Below is a small trained network, with its code and all its weights. Each question gives an input and a class and asks what happens when units are switched off, that is, made to give their printed mean instead of their output.

import numpy as np


def w(rows, s, z=0):
    codes = np.array(rows[::2]) - 128.0
    scale = np.full(codes.shape[1], s)
    scale[-1] = z or s
    return codes * scale


def norm(h):
    return h / np.sqrt((h * h).mean(-1, keepdims=True) + 1e-5)


def f(y):
    return y / 2 * (1 + np.tanh(0.7978845608 * (y + 0.044715 * y**3)))


def log_softmax(a):
    a = a - a.max(-1, keepdims=True)
    return a - np.log(np.exp(a).sum(-1, keepdims=True))


def net(x, mask):
    res = np.array(x, float).reshape(1, 2) / 4 @ E
    u = 0
    for l in range(3):
        y = f(norm(res) @ A[l][:, :-1].T + A[l][:, -1])
        res = res + np.where(mask[u : u + 10], y, B[l][:, -1]) @ B[l][:, :-1]
        u += 10
    return log_softmax(norm(res)[-1] @ U[:, :-1].T + U[:, -1])


A, B = {}, {}
E = w([
[175,46,177],'x0',
[165,53,1],'x1',
],0.0086)
A[0] = w([
[158,128,139,105],'L0N1',
[181,124,66,127],'L0N2',
[151,38,134,158],'L0N3',
[119,205,72,28],'L0N4',
[168,6,226,157],'L0N5',
[141,223,236,186],'L0N6',
[107,155,102,7],'L0N7',
[75,155,100,8],'L0N8',
[172,239,55,2],'L0N9',
[155,50,114,136],'L0N10',
],0.014,0.0019)
B[0] = w([
[128,125,135,130],'L0N1',
[83,136,36,188],'L0N2',
[158,178,172,204],'L0N3',
[134,67,153,172],'L0N4',
[153,32,251,249],'L0N5',
[43,225,38,255],'L0N6',
[127,107,140,133],'L0N7',
[138,107,152,143],'L0N8',
[113,45,153,180],'L0N9',
[140,185,143,200],'L0N10',
],0.029,0.0087)
A[1] = w([
[125,100,136,119],'L1N1',
[193,119,118,117],'L1N2',
[132,117,159,5],'L1N3',
[135,40,177,94],'L1N4',
[148,142,134,12],'L1N5',
[170,103,151,32],'L1N6',
[188,185,39,52],'L1N7',
[240,99,199,26],'L1N8',
[173,166,68,67],'L1N9',
[179,2,152,103],'L1N10',
],0.015,0.0028)
B[1] = w([
[117,130,112,139],'L1N1',
[111,119,154,127],'L1N2',
[128,156,122,130],'L1N3',
[145,140,42,240],'L1N4',
[90,155,120,110],'L1N5',
[132,125,140,144],'L1N6',
[144,184,115,207],'L1N7',
[158,71,230,236],'L1N8',
[144,174,140,167],'L1N9',
[133,77,2,254],'L1N10',
],0.03,0.0062)
A[2] = w([
[158,94,101,13],'L2N1',
[45,182,92,207],'L2N2',
[50,76,93,113],'L2N3',
[178,181,104,8],'L2N4',
[168,55,159,31],'L2N5',
[152,249,132,218],'L2N6',
[186,182,89,120],'L2N7',
[82,121,104,2],'L2N8',
[161,49,145,61],'L2N9',
[114,134,174,127],'L2N10',
],0.019,0.0013)
B[2] = w([
[76,85,105,143],'L2N1',
[107,30,226,251],'L2N2',
[142,170,210,187],'L2N3',
[177,237,165,156],'L2N4',
[248,126,189,197],'L2N5',
[231,79,14,231],'L2N6',
[100,190,158,170],'L2N7',
[134,143,179,156],'L2N8',
[254,151,162,198],'L2N9',
[78,64,68,144],'L2N10',
],0.019,0.011)
U = w([
[230,218,72,173],'0',
[14,76,236,206],'1',
[122,6,16,178],'2',
[17,215,58,192],'3',
[132,136,120,2],'4',
[238,71,240,201],'5',
[122,157,174,37],'6',
],0.018,0.0087)

Each question gives the input, the list of numbers given to net, and the class t.
The units are the neurons (one row each of A and B). Each row of codes is followed by its name. A weight is (code - 128) times the scale printed after its matrix; where a second scale follows, it is the last column's (A, B and U).
mask holds one flag per neuron, layer by layer. A switched-off neuron (its flag False) gives its mean, the last column of its row in B, instead of its output. The means were averaged over made-up inputs and are rounded, as every weight is.
A unit's drop is (log p(t) with every unit on - log p(t) with that unit switched off) / (log p(t) with every unit on - log p(t) with every unit switched off).
most important unit: the unit with the biggest drop
top k neurons: the k neurons with the biggest drops, biggest first
top k neurons in layer l: the k neurons of layer l with the biggest drops, biggest first
drop when u is switched off: that unit's drop, to one decimal
input [-5,3], class 2: most important unit -> L0N6
input [-2,3], class 2: top 3 neurons -> [L0N9; L0N6; L0N4]
input [3,8], class 0: top 2 neurons -> [L0N5; L0N2]
input [-2,-8], class 3: top 2 neurons -> [L0N6; L0N5]
input [-5,7], class 2: top 2 neurons -> [L0N9; L0N6]
input [2,-7], class 3: top 3 neurons in layer 0 -> [L0N6; L0N9; L0N4]
input [-6,-8], class 3: top 2 neurons -> [L0N6; L0N5]
input [-2,4], class 1: top 3 neurons in layer 0 -> [L0N9; L0N5; L0N2]
input [1,2], class 0: top 2 neurons -> [L0N9; L0N2]
input [5,-4], class 1: top 3 neurons -> [L0N6; L0N4; L0N9]
input [-3,-3], class 3: top 3 neurons -> [L0N6; L0N5; L1N8]
input [2,-8], class 3: top 4 neurons in layer 0 -> [L0N6; L0N9; L0N4; L0N5]
input [-6,6], class 2: drop when L0N6 is switched off -> 2.8
input [-3,-7], class 3: drop when L1N2 is switched off -> 0.0
input [-7,2], class 2: most important unit -> L1N10
input [-7,-2], class 1: drop when L0N6 is switched off -> 0.2
